[128 = 0]
(50) [107 129 135 144 124 128 126 134 112 133 139 132 134 126 116 125 140  98
 122 121 153 121 143 119 114 137 127 136  90  86 146 108 125 114 112 111
 134 103 117 145 118 129 132  70 122 145 122]
(51) [111 114  91 141 145 157 127 131 150 120 156 146 121 120 123 104 149 136
 131 123 150 112 171 135 149 162 124  98 145 129 139 128 141 124 142 128
 116 143 104 145 118 135 125 133  99 142 147]
(57) [102  94 172  88 150 164 185 179 113 144 139  85 140 129 131 110 158 151
 149  93 179 124 153 130 118 165 161 155  94 121 138 139 148  95 143 139
 167 252  89 237 224 160 135 157 175 122 173]
(59) [ 94 134  82  94 125 162 106 120 204 123 123 164  93 113 152 103  91 142
 156 164 171 148 204  88 140 121  72 167 113 151  87 178 126 111 203 190
 161 104 102  71 127 117 106 169  89 115 192]
(54) [125 126 127 112 121 134 133 121 114 143 131 125 117 131 120 143 153 140
 133 148 142 121 123 130 134 128 133 132 130 127 125 138 127 134 139 137
 141 127 138 139 135 125 129 136 135 133 128]
(55) [ 89 114 110 126 143 173 124 115 134 126 133  53 147 181  81 174  97 167
 120  81 194  71 114 126 166  92 143 142  92 155 131 142  78 191 161 187
 104 131 146  74 104  98 138 122 144  66  88]
(61) [ 62 202 110  70 153  95  87 115  72 149 141 116 101  80 108  93 107 113
 154 146  97  74 134  98  53  90 122 113  48 116 155 123 103  98 135 185
 108  99 150 180 109 140 139 105 100  94 147]
[168 133 115  90 119 155 126 125 129 133 107 121  96 121 117 135 106 181
 123 151 128 129  53 140 137  79 123 141 200 251  83 160 167 122 132 176
 120 172 129  83 134  77 120 204 162  84 133] -> (50)
(66) [146 141 128  98 153 128 149 125 160 140 174 147 120 131 121 136 147 138
 139 117 123 138 103 132 122 127 126 163 110 133 105 109 114 149 114 106
 138 104 114 133 153 136  88 138 138 116 119]
(55) [117 107 136 100 124 133 159 127  91 134 126 167 124 125 115 104 119 118
 144 182 102 141 114 114 110 126 148 122 130 108 122 103 190 101 100 104
 162 122 113 120 142 176 109  83 123 156 153]
[128 123 125  89 135 145 161 160  83 139 135 133 131 132 131 137 128 116
 174 108 138 120 150 102 103 145 170 155 128 135 130 136 149 106 106 109
 161 181  82 160 154 142 123 136 150 106 145] -> (57)
(66) [146 141 113 120 183 108 131 122 181 160 155 120 122 106 131 121 119  79
 153 109 124 161 151 165 129 119 110 173 128  64  61  98 141 158 120 155
 129  95  86 145 170 136 109 120 115 134 131]
(57) [116 120 149 123 139 139 145 155 110 133 143 108 123 141 122  99 141 145
 143 106 160 145 129 145 119 139 129 132 103 117 133 119 119 115 147 127
 135 179 114 166 144 154 122 153 165 118 147]
[128 137 127  70 127  68 108 145 206 130 142  73 107  83 201 198 132  73
  80 142 154 165 133 148  85  95  91  96 146 103 141  90  41 140 155 107
 123 120 147 153 176  96 144 158 166 150 111] -> (55)
(45) [135 142 103 126 127 131 141 106 118 127 100 115  92 141 128 134 136 133
 108 142 110 109 144 142 117 119 140 114 130 131 140 149  79 130 113 147
 118 113  97 127 117 119 125 137 146 139 133]
[159  96 138 195  97  57  98 107  71 137  45 124 134 127 161 157 121  83
 122  91  81 117 213 163  88 123  67 125 170  98 132 155 186 119  75 112
  86 107 176 114 140 130 190 119 147 172 178] -> (66)
[ 82 105 115 162  90 111 132 169 129 143 128 125 143 153 150 151 139 149
 137  92  83 140  85 183 133 165  97 146  62  75 180 163 105 162 120 120
  90 138 155 131 138 135 129 143 160 116  87] -> (57)
[109  82 133  54 140 143 182 148 140 117 147 146 131  99 144 143 137 117
 113 107  68  91 119 106 137 153 181 151 132 165 113 134 161 100 107 155
 134 139  79 142 198 134 170 134 114 112 141] -> (57)
[128 127 115 132 128 123 120 139 141 135 121 125 130 111 143 110 120 123
 129 130 139 132 115 100 129 117 126 122 131 128 137 123 119 126 133 116
 137 133 122 121 108 132 120 129 132 146 116] -> (54)
(45) [118 126 118 138 148 170 143 109 134 136 122 131 119 149 111 138 141 122
 111 136 108 125 156 160 113 115 148 106 127 135 135 119  62 121 133 136
 119 123  86 128 112 127 149 125 146 106 123]
[122 136 133  74 104  99 115 183 155 149 144  99  90 113 181 161 123  68
 114 178 106 168 129 161  83 105 120  70 157  66 152  69 108  94 110  80
 139 134 133 152 158 136 128 130 146 177 143] -> (55)
[140 130 138 117 111 141 132 159 118 139 147 122 127 142 122 157 183 116
 116 132 134 108 132 169 127 161 131 148 140 142 129 148 131 126 112 145
  96 116 149 151 148 144 153 143 122 101 133] -> (54)
[182 105 122 187 145  97 111 149 104  99 103 100 134 156 132 112 117 123
 116 156 151  96 143 159 159  81 122 140 123 100 142 130 147 153 106 107
 100 132 162 122 139 122 158 144 154  86 122] -> (59)
[141 139 160 148  84 138 114  71 157 118 131 115 132 168 163  87 158  91
 143 128 117 169 125 116 150  96  73 142 136 134 154 150 113 119 143 102
 104 119 149 162 127 133 135  69 132 155 164] -> (51)
[159 185 120 179 154 123  76 126  69 133 117 125  76 156  97 119  94 147
 178 148 239 194 171  95  93  90 106 117 158 111 123 128 147 119 165  62
 159 154 138 154  54 155  54 113 153 139 157] -> (57)
(61) [178 125 135 129 160  96 188 172 135  74 152 175 154 149 110 123  65 106
  96 136 196 139 125 156  42  76  80 151 157 142 110 165 221 115 129 126
 129  85 101 172 201 109 100 153 121 144 214]
(54) [138 126 151  99 117 146 134 123 123 131 158 114 110 136 106 174 176 129
 107 124 130 104 121 176 133 135 141 135 141 140 135 165 154 127 106 140
  90 106 145 155 158 153 157 165 130 116 117]
(50) [166 139  95 130 111 125 163  97 149 114 124 138 140 136 107 144  87 152
 118 169 101 133 130 190 157 136 121 110 149 184 157 123 111 124 131 162
 116 148 108  92 141 115 122 178 133 120 150]
[174 139  91  94 187  83  91 143 180 198 173 105 114  76 149 173  97 112
 129 129 154 159  81 145 105 120 116 224 163 105  51  87 115 174  76 108
 134  93  74 122 151 133 105 109 127 117 142] -> (66)
[137 128 124 125  99 147  92 122 106 131 125 120 170 116 139 140  89 154
 176  93 131 114 124 129 129 158 108 108 128 111 158 116 139  96 108 133
 104 133 144  93 125 125 147 103 157 144 108] -> (50)
[154 132 143 118 131 135 204 123 137 116 113 152  90 181 163 178 173 132
 186  76  87 153  97 108  91 156 120 173  84 140 106 124  87 133  93  38
 164 118 157 130 165 161  80 123 135 122 111] -> (66)
[139 125 145  86 108 169 135 132 110 149 137 124 120 144 101 191 200 143
  97 145 133 102 112 178 134 177 139 133 147 151 130 177 147 151  96 163
  52 108 152 175 182 154 168 155 142 100 133] -> (54)
(59) [137 119 114 185 108 140 108 133 102 133 110 125 130 119 118  97 136  98
 177  87 101 118 148 136 116 152 140 194 131 121  82 101 123 101  92 136
 126 147 144 149  87 191 140 153 107 134 198]

(257) [137  98 125 135  99  95 101 174 114 116 121 109  63  78 100 156 181 113
 123 161 110 157 152 103 144  94 132 156 130  98  92 153 111 145 130 142
  79 210 171 131  79 130 177 189 122 159 104]
(245) [141 108 129  98 124 161 140  90  97 113 121 130 138 129 126  57 142 165
  90  88 114 116  97 125 103 168 140 149 129  86 155 158 138 121 151 139
 121 119 129 141 139 163 126  67  62 132  98]
(242) [138 168  98  73  93 126 167 162  69 133 108  69 142 146  91 126 152 162
 115 146 106 207  97  78 112 151 112 158 103  77 132 170  54 112 147 141
 107 149 110 123 105 136 190  94 160 100 166]
(244) [113 151 150  88 175 152 118  68  97 134 117 217 112 160  90 177 113 146
 136 129  98 156  96 119 129 136 148 156 139 120 183 124 139 171 117 117
 141  88 114 121 150 142 184 149 159 109  77]
(264) [ 94 115 112 155 174  97 202 131 133 106 138 147 105 157 115 109  91 141
 126 139 143 175 157 181 169 212 132 186 146 140 139 133 167  89 122 122
 148 119 123  91 121 151 178 165 117 161 105]
(242) [128 113  98  66 112 133 166 135 119 168 147  81 137 105 136 107 144 166
 119 101 139 146 129 113 124 145 172 112 123 190  94 175 127  96  99  90
 104 148 119  86 103 127 125 118 132 123 138]
(262) [ 76 134  90 203 106  97  44 111 169  87 202 127 174 142 195 134 169 131
 187  63 103 137 129  89 136  62  55 113  70  96 169 142 150 203 110 174
 116  87 134 139  96 116 106 149  72 116 150]
(262) [188  89 172 116 160 161 215 164  78 152 101  90  79 140  62 135 108 105
 124 174 213 128 129 164 128 153 213 139 225 169  59 102 128  31 161 147
 178 164 118 114 162 118 174 128 205 144  97]
(244) [110  76  72 160 141 177  80 144 117 132 178 150  98 112 108 108 159  62
 145 128 159 106 182 153 143 104  91 107 109 128 124 119 161  92 160 162
 171 154 112 116 102 129 159 125 156 113 164]
(261) [163 156 180 124 150 139 105 126 128 135  96 118 134 144 138 128 107 145
 112 137 136 116 144 171  92 119 117 137 134 148 136 122 155  97 107 114
 113 121 126 147 135 148 130 118  89 114 135]
[154 160 124 127 185  80 136 110 188  96  99  80 159 118 160 103  95 184
 154 110 120 137 138 141 128 125 140 108 149 181 152 148 160  92 117 124
 110 169  93 132 132 109  58 137 105 119  73] -> (244)
[125 118 129  97 219  69  51 126  86 147 144  51  87 108  81  83 110 168
 111  71 137 177 113 117  83 175 100  56 111 129 139 109 149 162 134 119
  91 125 167 126  84 126  70 187 126 136 191] -> (264)
(240) [ 74 132 123 165 108  30 170 147  98 139 134 135 138 129 101 149 150 143
  86  81 138 116 149 128 141 157 168 132 148 131 144 164 108 111 141 125
 106 109 122 121 180  94 170 168  82 109 122]
(247) [107 118 168 158 122 101 119 184 131 161 103 112 133 127 103  86 136 108
 121 160 137 137 107 155 113  88 129 119  88  97 125 104 130 140 111 139
 103 119 156 158  99 103 140  87 120 116 123]
[ 97 103  83  95 108 171 138 104 105  83 157 130  96 122  84 148 161 116
 138 117  92 110 107  94 104 173 154 148 173 200 125 136  94 155 157 144
 171 137  94 133 140 172 169 228 142 103 126] -> (247)
[ 61 110  30 149 163  98  43 102 165 103  98 198 193 100 195 157 123 120
  85 110  75 137 142  93 137 119 109  88  85  90 165 177  71 212  64 142
  96  53 125 131 141 114 152  96  94 179 102] -> (262)
[173 164 179 113 147 140  61 124  47 144 146  95 145 113 164 160 141 148
 116 137 114 127 131  65  78  85 125  59 101 121  65  80 125 145 155  82
 109 148  99 198 113 103 114 173 103  92 146] -> (264)
(264) [116  98 117 161 105 152  81 130 173 187  95 148 154  74 105 134 126 112
 135 197 134 121 130 131 116  51 114 134 108 140 142 175 117 111 111 123
 139 175 126 134 150 127  72  69 113 125 102]
(240) [162 115 120 132 127 180 115  93 158 144  98 136 107 120 200 135 126 178
 196 124 137 149 140 162  87 148 103 142 123 153 121 208 117 164 159 124
 218 120 163 117 110  99 194 169 125 183 137]
[121 120 132 111 133 109 130 135 127 159 113 143  95 114 101 122 139 109
 113 173 135 122 150 118 134 135 100 115 119 104 116 100 113 124 102 139
 124 120 143 134 150  88 180 112 148 140 124] -> (244)
[ 98 137 105 103 123 170 123 136 116 146 107 164 147 124 125 141 124 130
  95 143 122 143 134 123 200 172 175 117 101 133 147 137  98 145  78  95
 113 105 120 104 142 147  91 138  94 133 183] -> (240)
[123 156 111  54 110 109 222 114 154 142 170 146 175 143 159 154 169 146
  92  86  56  80 159 141 127 171 202 170 146 119 137 114 201  91  94  54
 103 178 178 138 106 141 134  59  80  55 121] -> (242)
[118 136 150 141 127  89 122 143 118 129 136 126 126 184  87 133 151 115
 131 122 134 173 122 127 116 119 179 114  91  93 155  92  68  95 142 129
 143  93 163 138 147 151 116 154 123 102  90] -> (247)
[137 128 151 118 120 115 101 111 160 109 104 131 138 121 119 168 178 132
 131 109  73  89 149  75 126  85 159 122 145 155 134 124 100 140 135 152
 113 118 129 127 151 103  95 131 137 137 160] -> (264)
